Each row has a class, written as a number after it.
[ 127  304 -130  -41  173   93  500 -191 -196  -11 -183  135 -167    3
  280 -178 -283 -456 -205   -2 -186 -162  172   27 -227 -197   96 -279
 -112 -124 -298   31  362 -267   36  -35   12] | 9
[  35  233  135  140   86  200   58 -174 -128  232  -59 -122  -52  -87
  160 -152 -172 -107   51 -147 -112  -85  -55 -137 -192  145  -83   56
 -191  -69  140  -35   50  -52   99   13   41] | 3
[  92   19 -163   12  -22 -100  368 -206 -293  197  316  -71 -113 -314
 -180   61  285   10  -93   79 -304  -17  163   -6 -211  145  294  189
  275  266  -95  -22  -29 -333  -43  -27  152] | 8
[ 133  -85 -106  123 -279 -129   62   93   37  173   55  184   77 -157
  -82    5  -23   17  136 -426  -71 -138   99  -79   85  124   -8 -120
  -91    7   64   80 -137  -64  -71  -90   26] | 6
[ 243 -135  266  215  412 -216   13 -346  207  532  -27  178  -92 -318
 -219 -153  138 -131  -82 -536  187 -128  254 -103 -322  405 -168  126
  749  183  602 -102   10  318  -24   75 -216] | 6
[  29   65   35 -217 -309 -326  388 -139  -81  -54 -100 -114 -317  -96
   80  -79  186   79 -216 -308  -87 -115   54   41 -161  -91  152  -51
   58   77 -110   25   69 -110   -1 -142  146] | 0
[ -77   75  141  -86 -136   11  -32   43  152  -94  539  440  -69   82
 -356 -102  275   67 -234 -611   57  -20  -26  206  251  116   83  192
  637   -5  286   36   -3   73 -175  258 -189] | 7
[-266 -294  -30   23 -408  286  -21  176   53   71  142  134   56  -10
 -212    6  204 -204   40 -116 -185   -5 -326  -92 -113  220  -93  200
  -43   -6  112   15  -23   79 -118 -399   -5] | 9
[  -4 -180 -105  151   83  -87 -101   -4 -104  138  249  276   62 -393
 -314  152  168   77   54 -109 -128  197  -25  -21   94  258  220  -38
  -46   10 -243   36  140  237  119 -261 -185] | 2
[   7 -114   11 -142 -161 -113  316 -111  -93  214   40  160  -36   63
  135 -374  172 -150  -69 -574  131  -98  -79   97   -9  186   11  -36
   59 -140  -26  117   59 -123 -119   -4   20] | 0
[  21 -125  -95  328  375  227 -186 -307 -259   77 -197   22   45 -148
 -315 -154  -49 -242  294   91  -76   61  210 -222 -184 -165  152  313
  313   75  -59   99  220 -364   21   -6   28] | 7
[ 150  -33  156 -201 -585 -225  230   69  -80    3 -194  328 -148  133
  -48 -157  191 -176  -88 -201   16 -233  -71   24 -180   -3    8    8
   98  -44  -70  108  -73   -1 -112  -18  -48] | 8
[-166   29  116  274  129  445 -111    7   48  -43  315  -55  -77   38
  -43   79  -30  175 -106 -280 -227  132   12  308 -235  191 -136 -117
   -3  -96   34 -153  223  179   75    4   77] | 4
[-168    8  104  136  -87   73  -39 -213  -30  -17  221 -109   41  -39
  -85 -115  101 -119  -22 -373 -103 -317   32  128  239  224  -51  -30
  -11    6  -22   18 -132   42  -33   -8  -21] | 3
[  29 -203   50   -8 -214 -100 -128   19  -34    9 -169  -99  158  -92
 -253    0  153  -85  152    0   66  -44  -97  -61  -13  -86  -94  202
  -49  125  180  -71  -96  111  230 -103  -71] | 11
[ 331  -84  272 -224  237 -173  112  180  145   39 -175  166  -10 -109
  338   51 -376   23   10 -330  365  317   47   53 -261 -171 -102 -233
 -213 -244  381  118  329   60  308  136 -234] | 10
[-182  -92  173  -98  -42  202   69 -235   -7   37 -108  -86   70   48
 -146 -288  -33 -220   86 -129 -157 -109  130  -34 -131 -110 -113  190
   78   44  297  -71  -64  -13  -73 -149  174] | 12
[   0  -25   88  -13 -212  255 -172  135  -34  289  148  125 -118  138
   11  156 -133 -203  151  268 -292 -185  -12 -196   75  281  113 -230
 -373 -162 -277  297   93   27  -17 -420   29] | 2
[  32 -171 -133  -33  351  185  147   23  -32  155 -156   24 -142   94
  260 -146  -10 -297  -28  -83 -178  -61   88  -15 -285   47   17  -33
   74 -132  190    3  121  -47  -62 -143  180] | 10
[-112 -220  218 -218 -268   25   79  -24  -24  -99   12   10  -43  161
  -35  -85  -44 -275   71 -146  -67  -81  -74   24   -3 -103    2  131
    8  -36  170   93   33   46 -138  -57  -15] | 8
[  20  -35  140 -232 -375  -48  250  116 -124   55  -36  -28  -28  152
  294   -3  167   28  -91  163  -36  -12  -86   12 -198  210    8  -57
 -273  -21 -153  182 -126   28  -57   86  129] | 10
[ 145 -152 -141 -117    1  322 -100  -42  -40   53 -331  -67  130  110
  187 -157   -6  101  202 -203 -139  333  218  -77 -131   66  -68   13
 -109  -56  107   21   45 -129    9 -111  209] | 2
[-172 -113    8  -10 -355 -149  105   78   -8 -152  119  -57 -110 -170
 -198   66  194  -20  -96 -259  -76 -137   96   61   34   67  240    0
  -28  172  -36  132  -79 -124 -114   36 -132] | 1
[ 345 -310  581  -30  229 -228 -251    8  167   55  277  300  262 -301
 -152  137  267 -177   40 -620  340 -210 -232  366   56  185 -274   56
  350  -92  543 -179 -176  359   12 -143 -373] | 0
[ 424 -426  168 -367  614 -358   33   79 -126   55  366  180  418  -42
 -142  -52  -36  184    2 -436  278  399  238  130  291 -232  105  196
  198  122  152  298  239 -115  -26   46 -170] | 11
[ -19 -104  307 -175 -471 -204   18   27   81 -124   91  -74  -85   17
 -189 -150   87  -51 -316  -90 -117 -237 -301  255   86  225 -188 -106
 -302   81 -121  -80 -142  101 -125   68 -153] | 7
[ -92  119  407  138 -105  -91  -25 -236   77   37  419 -284  198 -258
 -299  191  206  308    8   15  -22 -123 -136  226   16  173 -237  119
  -98   33  227 -222 -340   92  -29 -111  -91] | 3
[  35   25 -338   49  168   28    4   93   28  -14  145  -10  104  -78
  111   56  114  148  -25 -122  -66  156   90  116   25  282  -13  -66
  147  -20  165 -164  -56   50   15   81   44] | 0
[ 106 -143   15  -17  125  136  151   10 -230   27  -82   27   12   86
 -142 -243   57 -140   -9 -154 -114  -53   55  -25  -94   83 -109  191
  -35    9    7   53   -7  -92  -62  -35   32] | 7
[-189 -263   40  111 -402  504 -534  242  244 -279 -301 -198 -561  193
  -74   63  433  -83 -321  -73 -438  -23 -342  366 -334  361 -191 -100
   90  130 -126 -358   17  413   55 -101  222] | 2
[  81  181  -67 -216 -187 -341  268   23 -182  -76 -119  -33   28  -77
  -36  -87  -88  -40  219 -134   41  -73  226 -274  125 -291  223  231
  124   68  169  144 -111 -215   26  -42  -15] | 9
[  61 -134  -91  185  229   -7  -73    6    3   16   96   10   56 -261
  -71  -52  -40  -71  -94 -184  -81  -32  -57   40  -66  233  -66  -85
  -90    8   21    1  134  -59   89  -84 -132] | 7
[   0  -26  114 -115 -217  -27  234    9  -41   41 -147  -49  -86  162
  107   -5  107  -73  -57 -146 -155   42  107   91 -235   50    0  -68
 -166   50 -126   83    2  119  -79   -9  177] | 11
[ -38  -28  186 -160 -237  -67  150 -140  -90  127 -105    1   -3  -46
 -143 -263  -58 -207  -20 -160  -29 -142  -48  -71  -71  -97  -62  122
  188  -25  129  -43 -163 -122  163   67   27] | 3
[ -48 -159   43  136 -292  364  246 -148  144  436 -148  203  -87   92
  419 -255   49 -302 -129 -303 -105 -437 -260  -83 -298  325 -326 -296
 -474 -396   85  279  -30 -189 -119 -224  276] | 4
[ 144 -152  249  -85 -155 -152  -78   24  192   -6 -148  270  -69  -81
 -128   46   87 -341 -127 -131   48  -35 -143  200 -146   58 -126  -26
  111 -120  213 -105  -22  221  -60   24 -308] | 12
[ 142   62  122 -195  -18 -350  227  -51    7 -125  180  108 -175   -7
 -100  -23   72 -133  -63 -352  111 -235   42   58  119  -24  -42  110
  204    1  239  104   67  -50  -59  -31 -204] | 3
[ 208 -173  -53  131   16  614 -132  -90  -28   18   43  131  154  150
   72  304 -381 -277  273  467  240  260  -18 -184  -88 -271 -328  260
  529 -180  332   15   89 -189  285  300  131] | 8
[-192  338  152 -310 -257   59  331  230   79   60   81   35  -85  337
  297  -11  -59 -347    8 -297  190  101 -131  156  -81 -234  100   57
  112 -257  147   -4  146   37  -61  -65 -145] | 5
[ -47  152  254  -18 -128 -188 -184 -139  177  -96   21 -145  -45 -159
 -211  -38   88   -7 -150 -295    2  -25  -59  181  194  150  -88   41
 -108   61   30 -110  -78  228   31  -94 -233] | 4
[  61  255 -124   12 -112 -350  406 -165 -160 -149   50 -180   74  -45
  408  -36  -68   11  176  -88   84 -217   74  -23  175  -10   -3  -33
 -415 -106  -91  271 -151 -278 -190  126  143] | 12
[ -20  -46   92  -63 -204  208   57 -210  -72   17   15   74 -257  -11
   27   -4 -100 -163 -121  139  124   44   23 -112  -42 -122  154   46
  336 -178   -4  117  188 -156   91   65  -30] | 1
[ 168   94    5  343   -9   55 -370 -239   38   10 -137   78   86 -224
 -232 -222  -63 -196   63 -437 -404 -366  108 -163   83  301 -115   52
  137  -23  145  -30 -121  -23  -30 -283  113] | 6
[ -67 -180  106 -130 -478 -106  -10  402 -179 -131  400  212  -45 -111
 -391   61  273  188  194  -12   71   35 -107  111   43  120  202  300
   94 -149  285  135 -214    4  -52  -50  -13] | 8
[  -5   32 -218  404 -251  -25 -390 -240  133   29  276  296  287 -275
 -128 -119 -203  276  208 -508  -11  -82 -172 -395  309   77   13  239
  117  -23  420  223  154 -260 -165  186  -99] | 4
[-119  -80  156  -88   78  119 -139   14  -32  -78  202 -170 -131   95
 -107 -125  -89  -67  -17 -146 -134   55   36  169  -68  -88  113  105
  371  -86  138  -67  115 -120   51  -32   28] | 12
[ -11 -224  510  -29 -142 -274  109 -187  113  -56  265  -36 -203   -7
 -213    7  278 -205  -10 -610    6 -401 -191  230   35  314 -255   21
  -69   93   -2   99  -45  231 -174 -294  -48] | 11
[   2 -134  210  -41 -199 -351   12  -59   75 -215 -203 -398 -260  192
 -131 -160  158  -48 -213 -572 -307 -197  -43  364 -131  -32 -169  -67
  -21  170 -185  -97   80   25   51  -70  207] | 0
[ 121  -75   18  215  293  156 -141  110 -118   -8  210  -34  103   21
  -81   71   22  190   85 -429 -113  219  -23  164 -148  204  -97   31
  200 -115  -43 -114  141    4  161 -104  -38] | 0
[ 235  207 -192  208  442  340 -105 -101  -79   90  -63  587  106  -72
 -282 -176 -434 -269  115   76  150  204  182 -269  128   30   77  107
  137 -199  -84  214  202 -466 -203  270 -388] | 8
[ -24  -58 -264  238   52  -94 -145 -350 -141  -69  111 -213   15 -266
 -169 -339  -23  166  225 -510  -96 -144   71 -192  319  182   46  195
  227  -74   -8   74  -11 -322  -18 -346  128] | 2
[ 129   50 -142 -229  -20  -10  261  -40  -96  150  -41  343    0   90
   91  -76   63 -373   15   15  -74 -144   59 -154   19 -135  143   20
  198 -117  121    8   18 -108    4 -108  -44] | 1
[  18 -266  144  182   90  195 -394  -36 -131  178  351  -26  225 -400
 -320  -37  132   52  137  -58  -27 -180 -209  -58  149  197   53  228
   80   31  164    1 -107 -188   78 -243   36] | 5
[ -12   89   75  -12  153   65   36 -183  -91  -73   12 -162 -177   57
  207  -48 -165 -305  -15  143   14 -321  -83  -54   85   13  -83  -42
   60  -90 -147   63  -11 -161   -5  -77   11] | 3
[ -24  -67  143   84 -392 -234   87   34 -139   38   27  -50  -48 -101
  -31  -53  -19  -65  147 -223  -41 -399  -82  -56   80 -104   92  -38
 -258  -66 -123  184 -141 -124  -96 -242   74] | 7
[  64  399   -8  -64   31   -3  560 -275 -194   27  157   70 -153  -26
  114  -29  230  -63  -35  216 -125 -256   37   71   89   88  -61   17
 -284 -237  -97  -30 -229   27 -240 -268  281] | 6
[ 125  191 -466  211 -140  -16  269    0 -131  446   72  305  427 -339
 -165 -105   14  -48  197  -94  -84  -60  160 -365  -17  150  126  230
  -10  176  182  -16 -285 -302 -360 -119  -33] | 11
[-353   58  -77 -171 -159  129  350  391  -48 -117  -52 -149 -161  530
  134 -150 -212  -41 -133 -351   36  387  235  196 -104 -114   58  -16
  -71   55 -339   66  278  394 -242 -115   78] | 11
[   8  -26  149   83   89   89 -287  174  232  128 -148  171  100  -54
 -223   19   75  -53   23  197  179   26 -105  -43 -199  -21 -208  203
  214   89  497 -172 -139  275    4   62 -116] | 7
[ 292  215  -78   59 -307  -48 -136 -214  -44   84    6  169  -13  -44
  -10 -219  -51  -82   30 -402   25 -101 -108 -172  357  196 -149  197
  -65   33   -3   52   61  -68 -142 -108    3] | 3
[-572 -199 -147 -526 -899    9  386  357 -138   22  490   95  451  476
  650 -197 -321  371 -170  114  410  131 -287 -175  507 -382  414 -285
 -598 -626 -342  752  324 -143 -243 -349 -111] | 0
[  77  101   33   -5 -100 -110   63  -81  144 -244  -84  -67  -56  -28
  -56   43   43  -86 -111  -78    7  -56   -5  168  -55  118 -263   14
   80   17  164 -164 -110  152  -12   72  -22] | 11
[ 264   96  -70  280   91 -136  -44 -325   64  229 -411  261  121 -314
  -48 -134  213   38   -4   63  -49   63   11  -91 -339  210 -200   97
 -240 -101  219   25   32   56  -50    1  104] | 4
[ -49 -429 -309  -66   57  256  529 -102  -69  286   56   85  355  -98
   57 -472  162 -303 -370 -545 -307  -82  -55  288 -187   98 -166 -218
 -139 -123 -130  -66 -101 -491    1 -203  208] | 8
[ 193 -123   34  455   99   82 -452  -30  137  127 -336  106   48 -294
 -182  134   97   13 -218    1 -406  101 -211   50 -399  186 -128  -35
 -154 -105  -96 -118  178  182   18 -290  101] | 5
[-278 -401  163 -302 -518 -169  276  129 -132 -269  209 -263  -77  198
   63    0  255   13   19 -139  -21 -245 -140  163   91   -1   33    8
 -139  174 -118   91 -213   16 -192   15   87] | 1
[ 271 -160 -540 -147  147   27  404  168  -58  -84 -362   61  372  158
   20  -30   39    0 -300 -315 -346  624  423  251 -191  125 -197 -115
 -181    3  -75 -143  115   81   74  182  -24] | 0
[ -59  -65  120   55  155 -147 -179   96  135 -249  326   34  185 -204
 -235  100  -47  -97   18 -156  104   58 -202  222  218   34 -162  139
   34   36  154  -76  -54  132   10   24 -213] | 12
[ -57  -78  319 -182 -154   32   45  180  126  141  107  120    8  234
  193 -213 -105  -40   45 -391  352  -67 -284  118   56  -61 -104 -137
 -134 -339   71  181  -46 -107  -39  -24  -67] | 11
[ -26  -27  396   45 -163 -156  -80   -8    4  -79   31 -219 -214  -92
 -185  -34   46  -37   20  -73 -116 -300 -104  115 -232    8 -100   82
  -75  172  167  -58   -7   87  -11 -113  109] | 7
[  57    5  -21    6 -198   92  122 -285 -147   29 -153  -33  302 -171
  -48 -131   55  136   28  -73 -181   93  238  -67 -152 -216   49  127
  141   55  108 -120 -107 -118  -76 -130  187] | 6
[  18  -45  299 -113 -105  -81  -15   41  -15  113  186  147  107   -7
 -150  -78  -73  -34  102  -65  -54 -238  -64  -94   10  -22  -51  127
  140  -53  292   10 -186   79   -9 -132   62] | 10
[  82  224  -42  -43 -111  -32  -53   92   36   16  117   43   56   -6
  -60  282   55  142   13  149 -113   76   50  -83   82  235    8 -102
  -40   36  -31   18  -73   60  337  252  -83] | 5
[ -18  109   48   83 -138   47   99 -203   78    8    2 -104  -21   19
  164 -127  -61   64  156 -254  139 -223   28   -8   49  -44 -156  -34
   30 -126  255  -82 -178 -165 -113   -5  143] | 1
[  32  143 -424  -22   59  141  230  -65 -236  -43   -9 -414  153  -48
  328  -64 -204   12  213  -12  -39  189  300 -160  220  170   49   -3
 -323   -4 -244  121 -116 -426  -67 -165  118] | 7
[ -69  -88  189  164 -263  -27 -277 -111  195  -30  -34   -2  125 -263
 -355  -84  131 -170  -93 -374 -215 -223 -157   86  -76  113 -192  172
  233  -34  378 -146 -231   54  125 -115  -52] | 4
[ 212 -104 -284  -88    2  -33  -37  261    0   71  262   65 -109  251
   23 -127  -31  110 -147 -715  -43  254  -28  254  563  159   59 -151
 -219 -336 -325  103  274   29  -77 -352 -183] | 2
[  20  150   31   51 -191   75   77   28  -31  -28   -8  -67   10   19
   -8 -110   17  -11   45 -423 -179    2  150  171   -3  167 -107  -34
  -91   12  -47 -137 -195   68 -107 -106  179] | 7
[   3  -35  280  -64 -122  -69  -73  -52  216  -27    8 -175  210   80
  -37  110   46  -68    4  -23   75   62 -222  110   61  111 -326   45
 -156  -89  214  -45 -135  133  125   51 -230] | 9
[-110  119  -94  -23 -191   91  232   34  -87   21  204    7  -96   28
  191  -46 -177 -267  227 -227  200 -243 -137 -162  270 -107   67   -4
 -119 -118 -161  129  -31 -351 -141 -316  -38] | 1
[ -66  152 -180   60  238  171   80  134  -64  131  152   93   74  -23
  -72 -186  -24    3  -67 -220 -146    4   80  -76   29  208   60   27
   44   20   36  -25  -85  -98  -25   35  -66] | 7
[ -51  -22  109   -5  -91 -190    7    6  151 -156  134    7 -215 -216
 -137  146  253  -72   41  -71  150 -204 -204   57  210  289 -174   51
 -181  156  -34   97 -208  162  -87  -90  -19] | 2
[  42   59  -63  -82 -147 -131  137 -148 -165 -137   18 -156 -138 -109
  -16  -58 -159   -3  -61  125  -60  -24  134  -84   22   46  102  -27
  198  -11 -156  -16   -4 -197  115    8    9] | 1
[ -64 -242   -9   68 -371  167   -6 -151 -141   72   19 -184 -234  -10
  -30   36  206  -39   55  -46 -275 -200  -19  -30  -52  103  105    2
 -115   94  -90   33   -2  -62   48 -117  226] | 8
[-145   37   94   67 -183  108 -188    0   68 -379  -34 -383  181  203
    5  -75 -132   44  -60  -72 -213  137 -141  130   36   68 -311   94
 -255 -174  102   77  117   67  294   51  129] | 9
[ 108   88  -53   29  274  -72 -138  -34   77 -274   -7    3  211    5
  -52   49   52  100 -135 -213 -255  358  230  200  -14  372 -141 -151
  -36   95 -120  -30  162  275  234  183  -95] | 6
[ -22  -86   69  214   68   22 -248  -41   61   60   35  201   53 -130
 -228   40   40  -16   86  -99 -131   84  -56  -72  -69  190   13   65
  110  -86  176   32  112  187  105   35 -110] | 9
